Below is a small trained network, with its code and all its weights. Each question gives an input and a target symbol and asks what happens when units are switched off, that is, made to give their printed mean instead of their output.

import numpy as np


def w(rows, s, z=0):
    codes = np.array(rows[::2]) - 128.0
    scale = np.full(codes.shape[1], s)
    scale[-1] = z or s
    return codes * scale


def norm(h):
    return h / np.sqrt((h * h).mean(-1, keepdims=True) + 1e-5)


def f(y):
    return np.maximum(y, 0)


def softmax(a):
    e = np.exp(a - a.max(-1, keepdims=True))
    return e / e.sum(-1, keepdims=True)


def log_softmax(a):
    a = a - a.max(-1, keepdims=True)
    return a - np.log(np.exp(a).sum(-1, keepdims=True))


def net(x, mask):
    ids = ['Πδεμτφω'.index(c) for c in x.split()]
    T = len(ids)
    res = E[ids] + P[:T]
    u = 0
    for l in range(3):
        r = norm(res)
        for j in range(3):
            rows = slice(4 * j, 4 * j + 4)
            q, k, v = (r @ M[l][rows].T for M in (Q, K, V))
            z = softmax(np.where(np.tri(T) > 0, q @ k.T / 4**0.5, -1e9)) @ v
            o = O[l][rows]
            res = res + np.where(mask[u + j], z, o[:, -1]) @ o[:, :-1]
        u += 3
        y = f(norm(res) @ A[l][:, :-1].T + A[l][:, -1])
        res = res + np.where(mask[u : u + 8], y, B[l][:, -1]) @ B[l][:, :-1]
        u += 8
    return log_softmax(norm(res)[-1] @ U[:, :-1].T + U[:, -1])


Q, K, V, O, A, B = {}, {}, {}, {}, {}, {}
E = w([
[86,132,105,16],'Π',
[81,91,66,159],'δ',
[131,114,59,86],'ε',
[133,172,225,194],'μ',
[125,176,59,108],'τ',
[69,192,252,97],'φ',
[107,123,60,116],'ω',
],0.016)
P = w([
[50,105,160,79],'0',
[206,177,211,212],'1',
[184,118,173,173],'2',
[158,128,176,188],'3',
[116,103,105,86],'4',
[126,88,64,202],'5',
[170,143,71,176],'6',
[140,115,90,249],'7',
],0.011)
Q[0] = w([
[136,102,95,169],'L0H1',
[139,147,127,173],'L0H1',
[114,173,97,102],'L0H1',
[101,122,109,4],'L0H1',
[110,132,116,147],'L0H2',
[86,132,137,144],'L0H2',
[91,139,10,122],'L0H2',
[120,158,114,143],'L0H2',
[137,93,114,195],'L0H3',
[125,138,121,102],'L0H3',
[142,195,125,126],'L0H3',
[146,172,134,95],'L0H3',
],0.014)
K[0] = w([
[103,133,58,85],'L0H1',
[142,118,125,59],'L0H1',
[142,139,172,180],'L0H1',
[200,175,163,162],'L0H1',
[124,102,27,102],'L0H2',
[153,155,70,45],'L0H2',
[127,129,50,70],'L0H2',
[129,225,82,143],'L0H2',
[163,123,144,174],'L0H3',
[70,14,155,113],'L0H3',
[239,91,2,60],'L0H3',
[82,143,174,76],'L0H3',
],0.0095)
V[0] = w([
[101,152,119,169],'L0H1',
[106,94,139,171],'L0H1',
[101,188,141,124],'L0H1',
[135,61,101,101],'L0H1',
[122,4,157,109],'L0H2',
[189,120,158,140],'L0H2',
[59,107,203,131],'L0H2',
[133,61,105,108],'L0H2',
[188,158,59,138],'L0H3',
[129,136,157,131],'L0H3',
[118,142,127,182],'L0H3',
[94,124,167,150],'L0H3',
],0.013)
O[0] = w([
[167,29,51,169,115],'L0H1',
[130,167,165,183,70],'L0H1',
[154,67,127,146,137],'L0H1',
[161,192,131,79,175],'L0H1',
[187,254,182,115,70],'L0H2',
[39,58,143,149,57],'L0H2',
[78,135,90,189,1],'L0H2',
[141,146,144,61,171],'L0H2',
[164,129,165,87,243],'L0H3',
[114,112,139,124,91],'L0H3',
[180,178,69,72,113],'L0H3',
[168,142,96,191,58],'L0H3',
],0.0063,0.0045)
A[0] = w([
[50,154,174,87,255],'L0N1',
[70,160,205,253,201],'L0N2',
[125,23,212,47,179],'L0N3',
[167,169,189,100,189],'L0N4',
[198,117,2,139,68],'L0N5',
[152,73,109,191,217],'L0N6',
[140,110,251,143,156],'L0N7',
[188,104,143,79,220],'L0N8',
],0.0091,0.0023)
B[0] = w([
[141,65,135,225,189],'L0N1',
[253,121,79,25,211],'L0N2',
[186,164,149,173,219],'L0N3',
[194,85,154,192,195],'L0N4',
[205,72,189,86,254],'L0N5',
[140,93,208,139,168],'L0N6',
[62,87,51,48,179],'L0N7',
[68,80,196,250,249],'L0N8',
],0.0056,0.0064)
Q[1] = w([
[104,175,96,173],'L1H1',
[118,157,44,143],'L1H1',
[121,87,147,86],'L1H1',
[199,136,157,184],'L1H1',
[155,168,91,29],'L1H2',
[94,95,97,128],'L1H2',
[159,75,150,125],'L1H2',
[91,110,109,62],'L1H2',
[72,134,42,68],'L1H3',
[57,169,120,157],'L1H3',
[128,146,154,248],'L1H3',
[159,77,61,171],'L1H3',
],0.012)
K[1] = w([
[85,89,247,243],'L1H1',
[121,21,170,84],'L1H1',
[139,123,76,105],'L1H1',
[3,165,75,169],'L1H1',
[147,27,158,148],'L1H2',
[195,97,161,150],'L1H2',
[36,55,120,118],'L1H2',
[108,25,149,202],'L1H2',
[145,184,141,205],'L1H3',
[184,44,90,201],'L1H3',
[79,97,104,138],'L1H3',
[143,197,187,80],'L1H3',
],0.0081)
V[1] = w([
[155,68,185,56],'L1H1',
[136,121,167,139],'L1H1',
[127,185,91,95],'L1H1',
[115,198,133,95],'L1H1',
[103,140,103,132],'L1H2',
[249,112,160,133],'L1H2',
[175,180,168,127],'L1H2',
[71,131,178,165],'L1H2',
[164,121,67,98],'L1H3',
[130,163,113,104],'L1H3',
[211,170,179,142],'L1H3',
[21,159,148,152],'L1H3',
],0.015)
O[1] = w([
[154,201,79,53,242],'L1H1',
[112,172,121,69,138],'L1H1',
[135,149,88,145,131],'L1H1',
[113,178,136,181,130],'L1H1',
[143,82,137,203,81],'L1H2',
[19,129,163,107,254],'L1H2',
[9,164,44,147,151],'L1H2',
[217,255,82,157,101],'L1H2',
[112,13,140,183,139],'L1H3',
[86,87,148,181,135],'L1H3',
[83,142,81,131,215],'L1H3',
[150,121,231,94,33],'L1H3',
],0.0085,0.0091)
A[1] = w([
[136,2,111,221,67],'L1N1',
[110,219,185,153,57],'L1N2',
[32,54,109,205,68],'L1N3',
[123,2,111,156,196],'L1N4',
[176,99,157,177,43],'L1N5',
[62,114,196,126,4],'L1N6',
[175,184,167,96,181],'L1N7',
[230,112,184,163,181],'L1N8',
],0.0079,0.003)
B[1] = w([
[93,155,126,13,204],'L1N1',
[66,49,48,188,151],'L1N2',
[165,174,121,215,225],'L1N3',
[139,203,160,191,252],'L1N4',
[14,126,31,68,150],'L1N5',
[147,141,117,18,135],'L1N6',
[32,126,2,127,191],'L1N7',
[5,226,176,169,211],'L1N8',
],0.0049,0.0039)
Q[2] = w([
[82,81,115,106],'L2H1',
[126,91,5,130],'L2H1',
[224,201,96,153],'L2H1',
[173,221,91,149],'L2H1',
[99,20,89,143],'L2H2',
[104,111,32,107],'L2H2',
[125,117,170,113],'L2H2',
[126,149,162,190],'L2H2',
[133,72,35,74],'L2H3',
[238,61,145,163],'L2H3',
[160,53,52,111],'L2H3',
[84,170,148,152],'L2H3',
],0.014)
K[2] = w([
[223,189,139,160],'L2H1',
[236,135,116,139],'L2H1',
[126,99,163,151],'L2H1',
[105,58,135,102],'L2H1',
[179,200,166,202],'L2H2',
[97,124,249,97],'L2H2',
[88,157,77,113],'L2H2',
[120,165,89,81],'L2H2',
[83,193,107,94],'L2H3',
[123,44,45,117],'L2H3',
[75,166,137,204],'L2H3',
[200,70,210,185],'L2H3',
],0.012)
V[2] = w([
[12,26,187,245],'L2H1',
[61,135,150,134],'L2H1',
[165,124,59,6],'L2H1',
[156,160,193,52],'L2H1',
[43,107,143,52],'L2H2',
[36,254,157,102],'L2H2',
[195,107,120,132],'L2H2',
[91,52,90,83],'L2H2',
[183,173,150,91],'L2H3',
[103,111,234,210],'L2H3',
[136,192,225,141],'L2H3',
[134,209,87,248],'L2H3',
],0.0077)
O[2] = w([
[107,67,77,199,106],'L2H1',
[92,71,100,132,162],'L2H1',
[73,144,156,21,145],'L2H1',
[89,128,112,186,126],'L2H1',
[58,34,102,73,178],'L2H2',
[112,124,189,2,253],'L2H2',
[105,134,66,172,73],'L2H2',
[88,120,64,102,117],'L2H2',
[211,87,164,104,108],'L2H3',
[53,83,214,154,78],'L2H3',
[78,83,195,128,120],'L2H3',
[77,189,181,228,174],'L2H3',
],0.0061,0.0047)
A[2] = w([
[124,75,112,116,206],'L2N1',
[145,143,133,87,137],'L2N2',
[62,98,128,243,192],'L2N3',
[79,221,205,136,163],'L2N4',
[104,38,246,131,32],'L2N5',
[99,96,246,145,6],'L2N6',
[177,174,131,80,134],'L2N7',
[63,180,176,145,19],'L2N8',
],0.012,0.002)
B[2] = w([
[123,94,136,23,204],'L2N1',
[136,171,162,173,203],'L2N2',
[101,147,221,88,235],'L2N3',
[212,110,151,79,255],'L2N4',
[144,98,24,82,185],'L2N5',
[219,97,1,95,168],'L2N6',
[133,169,97,144,224],'L2N7',
[166,152,41,102,211],'L2N8',
],0.0085,0.0048)
U = w([
[170,126,223,120,169],'Π',
[114,98,124,201,193],'δ',
[52,193,81,120,87],'ε',
[138,4,171,84,54],'μ',
[161,24,58,131,4],'τ',
[205,162,134,167,162],'φ',
[115,98,123,204,182],'ω',
],0.013,0.0029)

Each question gives the input, a string of symbols that net reads in full, and the target symbol t.
The units are the heads (4 rows each of Q, K, V and O) and the neurons (one row each of A and B). Each row of codes is followed by its name. A weight is (code - 128) times the scale printed after its matrix; where a second scale follows, it is the last column's (O, A, B and U).
mask holds one flag per unit, layer by layer, with each layer's heads first. A switched-off unit (its flag False) gives its mean, the last column of its rows in O or B, instead of its output. The means were averaged over made-up inputs and are rounded, as every weight is.
A unit's drop is (log p(t) with every unit on - log p(t) with that unit switched off) / (log p(t) with every unit on - log p(t) with every unit switched off).
The circuit of an input: a set's keep is (log p(t) with only the set's units on - log p(t) with every unit switched off) / (log p(t) with every unit on - log p(t) with every unit switched off). Starting from the 12 units with the biggest drops (on a tie, the unit counted first), units are removed one at a time, each time the one whose removal leaves the highest keep (on an exact tie, the one counted first), for as long as the keep stays at least 0.8.
circuit, biggest first: the units of the circuit, biggest drop first
most important unit: the unit with the biggest drop
top k neurons: the k neurons with the biggest drops, biggest first
top k neurons in layer l: the k neurons of layer l with the biggest drops, biggest first
heads that matter: for each layer, one digit per head in row order, 1 if its drop is at least 0.15 and else 0, layers parted by /
input Π φ ε ε, target Π: most important unit	L1H3
input Π ω μ τ, target φ: circuit, biggest first	[L1H2 L0H3 L0N5]
input Π ω τ μ, target φ: circuit, biggest first	[L1H2 L0H3 L0H2]
input μ φ τ δ, target τ: heads that matter	111 / 111 / 100
input μ Π ε φ ε τ, target μ: heads that matter	111 / 111 / 001
input μ ε ε φ τ, target μ: circuit, biggest first	[L2H3 L2H2]
input μ ω τ ε ε Π, target μ: heads that matter	111 / 111 / 001
input δ τ ε τ, target δ: heads that matter	010 / 000 / 000
input φ μ ε ε ω ω ε ω, target φ: heads that matter	011 / 010 / 010
input ε ω φ, target ε: circuit, biggest first	[L0H2 L1H1 L0N5]
input μ φ ε ω ε ε, target μ: top 2 neurons	[L0N2 L1N8]
input μ μ δ, target μ: heads that matter	111 / 111 / 100
input Π μ μ τ, target Π: heads that matter	001 / 011 / 000
input Π Π φ ε τ, target Π: heads that matter	011 / 011 / 000
input μ Π ε τ, target τ: most important unit	L0N2
input τ Π ε τ, target τ: circuit, biggest first	[L0H2 L1H3]
input τ ε Π, target τ: top 2 neurons in layer 0	[L0N8 L0N6]
input μ Π ε ω ω, target μ: top 3 neurons	[L0N2 L0N8 L1N8]
input ε τ ε φ, target ε: circuit, biggest first	[L0H2 L1H3]
input ε μ ε, target ε: most important unit	L0H2
input Π τ Π, target φ: heads that matter	001 / 010 / 000
input μ ε ε ε μ, target μ: circuit, biggest first	[L1H1 L0H2]
input δ ε ε τ φ δ, target δ: heads that matter	010 / 100 / 100
input φ ω φ ε, target φ: heads that matter	011 / 010 / 010
input μ τ τ τ δ, target μ: circuit, biggest first	[L1H1 L0H2 L1H2]
input δ Π ω ε φ, target δ: circuit, biggest first	[L1H1 L0H2 L2H1 L0H3]
input ω Π φ ε, target ω: most important unit	L1H1
input Π τ ε, target Π: heads that matter	001 / 011 / 000
input Π ε φ τ μ ω Π, target Π: heads that matter	011 / 011 / 100
input μ ε ε ε φ ε δ μ, target μ: top 3 neurons in layer 1	[L1N8 L1N1 L1N5]
